Below are the code and all the weights of a small trained network. Each question names an input and a class and asks about switching units off, where a switched-off unit gives its printed mean instead of its output.

import numpy as np


def w(rows, s, z=0):
    codes = np.array(rows[::2]) - 128.0
    scale = np.full(codes.shape[1], s)
    scale[-1] = z or s
    return codes * scale


def f(y):
    return y / 2 * (1 + np.tanh(0.7978845608 * (y + 0.044715 * y**3)))


def log_softmax(a):
    a = a - a.max(-1, keepdims=True)
    return a - np.log(np.exp(a).sum(-1, keepdims=True))


def net(x, mask):
    res = np.array(x, float).reshape(1, 3) / 4 @ E
    y = f(res @ A[0][:, :-1].T + A[0][:, -1])
    res = res + np.where(mask, y, B[0][:, -1]) @ B[0][:, :-1]
    return log_softmax(res[-1] @ U[:, :-1].T + U[:, -1])


A, B = {}, {}
E = w([
[162,159,193,82,28,98],'x0',
[134,156,163,240,100,250],'x1',
[226,84,2,171,35,132],'x2',
],0.013)
A[0] = w([
[107,109,163,157,218,115,178],'N1',
[135,124,106,126,164,138,168],'N2',
[108,147,125,154,172,132,74],'N3',
[125,134,182,203,90,224,127],'N4',
[123,127,70,115,161,195,184],'N5',
[138,111,74,155,164,139,120],'N6',
[101,143,252,103,138,110,175],'N7',
[133,157,123,102,134,122,135],'N8',
[116,106,84,155,73,115,139],'N9',
[106,105,132,115,141,100,170],'N10',
[87,123,99,108,180,183,148],'N11',
[176,105,122,140,201,96,109],'N12',
[82,142,178,123,217,139,225],'N13',
[126,106,146,74,86,69,134],'N14',
[132,131,108,104,149,106,254],'N15',
[117,131,36,118,231,93,200],'N16',
[123,119,119,132,125,113,126],'N17',
[138,134,94,210,227,190,163],'N18',
[168,153,140,100,58,120,113],'N19',
[113,105,67,128,133,105,136],'N20',
],0.016,0.007)
B[0] = w([
[170,105,162,83,171,93,205],'N1',
[119,90,140,148,124,122,152],'N2',
[173,144,160,112,115,120,157],'N3',
[163,137,224,160,132,242,252],'N4',
[98,115,128,186,116,90,178],'N5',
[93,129,96,189,130,132,168],'N6',
[2,197,110,148,96,164,234],'N7',
[126,149,120,112,156,131,139],'N8',
[182,98,94,171,130,149,176],'N9',
[114,129,130,101,163,119,157],'N10',
[167,119,156,131,168,97,180],'N11',
[121,95,122,126,119,168,154],'N12',
[166,121,209,44,136,93,241],'N13',
[129,239,80,120,138,91,187],'N14',
[97,86,108,89,121,92,170],'N15',
[84,29,101,87,122,174,210],'N16',
[139,128,113,135,144,123,132],'N17',
[137,174,154,209,115,20,237],'N18',
[225,142,104,97,158,167,183],'N19',
[147,116,91,133,79,90,162],'N20',
],0.032,0.024)
U = w([
[88,67,154,49,141,92,135],'0',
[173,163,227,141,131,96,90],'1',
[128,24,53,146,93,129,48],'2',
[156,159,126,254,105,106,177],'3',
[56,205,101,88,124,123,248],'4',
[89,202,188,132,94,219,137],'5',
[216,162,47,93,114,69,131],'6',
[223,151,141,150,89,206,88],'7',
],0.0094,0.0016)

Each question gives the input, the list of numbers given to net, and the class t.
The units are the neurons (one row each of A and B). Each row of codes is followed by its name. A weight is (code - 128) times the scale printed after its matrix; where a second scale follows, it is the last column's (A, B and U).
mask holds one flag per neuron, in row order. A switched-off neuron (its flag False) gives its mean, the last column of its row in B, instead of its output. The means were averaged over made-up inputs and are rounded, as every weight is.
A unit's drop is (log p(t) with every unit on - log p(t) with that unit switched off) / (log p(t) with every unit on - log p(t) with every unit switched off).
The circuit of an input: a set's keep is (log p(t) with only the set's units on - log p(t) with every unit switched off) / (log p(t) with every unit on - log p(t) with every unit switched off). Starting from the 12 units with the biggest drops (on a tie, the unit counted first), units are removed one at a time, each time the one whose removal leaves the highest keep (on an exact tie, the one counted first), for as long as the keep stays at least 0.8.
circuit, biggest first: the units of the circuit, biggest drop first
most important unit: the unit with the biggest drop
top k neurons: the k neurons with the biggest drops, biggest first
drop when u is switched off: that unit's drop, to one decimal
input [8,-6,1], class 6: most important unit -> N19
input [5,-2,-8], class 4: circuit, biggest first -> [N7, N4]
input [3,1,1], class 7: circuit, biggest first -> [N7, N18]
input [-1,0,-7], class 0: top 2 neurons -> [N4, N13]
input [0,-5,-7], class 0: top 2 neurons -> [N13, N1]
input [1,2,-5], class 5: top 2 neurons -> [N7, N18]
input [1,6,0], class 5: top 3 neurons -> [N4, N13, N1]
input [6,5,1], class 7: top 2 neurons -> [N19, N7]
input [2,0,-7], class 4: top 2 neurons -> [N7, N4]
input [0,1,1], class 3: top 2 neurons -> [N13, N16]
input [-6,0,-7], class 0: top 2 neurons -> [N16, N4]
input [1,-1,5], class 6: top 2 neurons -> [N4, N16]
input [1,-7,-2], class 4: drop when N14 is switched off -> 0.7
input [1,-8,4], class 6: most important unit -> N14
input [1,6,-2], class 5: drop when N4 is switched off -> 0.6
input [6,-6,1], class 6: drop when N19 is switched off -> 0.3
input [0,2,2], class 3: drop when N16 is switched off -> 0.1
